Here is a tiny trained network, its code and every weight. The questions are about switching its units off for an input and a class, where a switched-off unit gives its printed mean instead of its output.

import numpy as np


def w(rows, s, z=0):
    codes = np.array(rows[::2]) - 128.0
    scale = np.full(codes.shape[1], s)
    scale[-1] = z or s
    return codes * scale


def f(y):
    return y / 2 * (1 + np.tanh(0.7978845608 * (y + 0.044715 * y**3)))


def log_softmax(a):
    a = a - a.max(-1, keepdims=True)
    return a - np.log(np.exp(a).sum(-1, keepdims=True))


def net(x, mask):
    res = np.array(x, float).reshape(1, 4) / 4 @ E
    y = f(res @ A[0][:, :-1].T + A[0][:, -1])
    res = res + np.where(mask, y, B[0][:, -1]) @ B[0][:, :-1]
    return log_softmax(res[-1] @ U[:, :-1].T + U[:, -1])


A, B = {}, {}
E = w([
[133,71,130,88,78,143,116,128,98,132,10,134],'x0',
[106,89,175,135,193,91,150,145,204,98,52,171],'x1',
[192,77,185,67,139,86,196,160,162,211,165,150],'x2',
[128,179,140,185,161,177,122,127,186,214,59,46],'x3',
],0.012)
A[0] = w([
[140,26,133,16,37,108,183,145,100,151,111,170,9],'neuron 0',
[132,139,95,159,93,187,13,92,64,46,45,95,111],'neuron 1',
[134,2,214,62,151,80,163,178,185,155,48,176,168],'neuron 2',
[26,116,147,170,178,98,122,136,212,45,88,149,192],'neuron 3',
[103,154,121,61,100,115,99,103,80,40,199,185,18],'neuron 4',
[48,174,179,201,136,117,111,146,181,113,146,131,43],'neuron 5',
[139,76,118,150,183,80,192,157,182,69,140,210,2],'neuron 6',
[121,229,115,156,183,198,113,107,233,239,82,58,141],'neuron 7',
],0.0094,0.0036)
B[0] = w([
[124,98,159,86,132,105,200,90,204,103,182,111,205],'neuron 0',
[153,198,107,131,175,167,84,117,50,95,66,122,236],'neuron 1',
[74,121,171,193,133,8,144,226,53,230,173,196,250],'neuron 2',
[152,143,41,77,88,156,32,131,56,67,69,85,214],'neuron 3',
[58,179,132,186,61,93,83,158,67,128,88,162,204],'neuron 4',
[144,75,135,100,94,169,94,68,179,178,140,113,162],'neuron 5',
[80,158,38,183,86,194,124,165,107,118,103,96,189],'neuron 6',
[78,49,233,183,97,14,191,185,147,175,182,188,248],'neuron 7',
],0.011,0.018)
U = w([
[153,168,72,66,101,234,81,75,101,81,69,130,1],'0',
[129,79,183,96,99,98,180,130,249,170,181,146,99],'1',
[88,154,131,129,75,117,124,156,60,167,133,144,235],'2',
],0.011,0.0049)

Each question gives the input, the list of numbers given to net, and the class t.
The units are the neurons (one row each of A and B). Each row of codes is followed by its name. A weight is (code - 128) times the scale printed after its matrix; where a second scale follows, it is the last column's (A, B and U).
mask holds one flag per neuron, in row order. A switched-off neuron (its flag False) gives its mean, the last column of its row in B, instead of its output. The means were averaged over made-up inputs and are rounded, as every weight is.
A unit's drop is (log p(t) with every unit on - log p(t) with that unit switched off) / (log p(t) with every unit on - log p(t) with every unit switched off).
The circuit of an input: a set's keep is (log p(t) with only the set's units on - log p(t) with every unit switched off) / (log p(t) with every unit on - log p(t) with every unit switched off). Starting from all 8 units, units are removed one at a time, each time the one whose removal leaves the highest keep (on an exact tie, the one counted first), for as long as the keep stays at least 0.8.
circuit, biggest first: the units of the circuit, biggest drop first
top k neurons: the k neurons with the biggest drops, biggest first
drop of u: that unit's drop, to one decimal
input [4,-3,4,-3], class 1: circuit, biggest first : neuron 0
input [0,3,6,-2], class 1: top 2 neurons : neuron 0; neuron 1
input [-3,-1,-4,0], class 0: circuit, biggest first : neuron 2; neuron 7
input [2,5,-8,5], class 0: top 3 neurons : neuron 2; neuron 3; neuron 1
input [-4,2,-1,-4], class 0: circuit, biggest first : neuron 2; neuron 7
input [-6,-4,0,1], class 1: top 2 neurons : neuron 1; neuron 3
input [2,2,2,4], class 1: top 2 neurons : neuron 1; neuron 4
input [2,-1,-8,-8], class 0: top 3 neurons : neuron 2; neuron 7; neuron 1
input [5,2,2,-4], class 1: top 2 neurons : neuron 0; neuron 1
input [-2,1,0,-1], class 0: top 2 neurons : neuron 7; neuron 2
input [4,-5,-8,3], class 0: top 2 neurons : neuron 1; neuron 2
input [-3,4,-2,-3], class 0: top 2 neurons : neuron 7; neuron 2
input [-5,0,-8,-8], class 0: top 2 neurons : neuron 2; neuron 7
input [5,-6,4,-4], class 1: top neuron : neuron 0
input [0,-4,8,1], class 1: drop of neuron 6 : 0.0
input [7,-4,-1,-5], class 0: drop of neuron 2 : 0.6
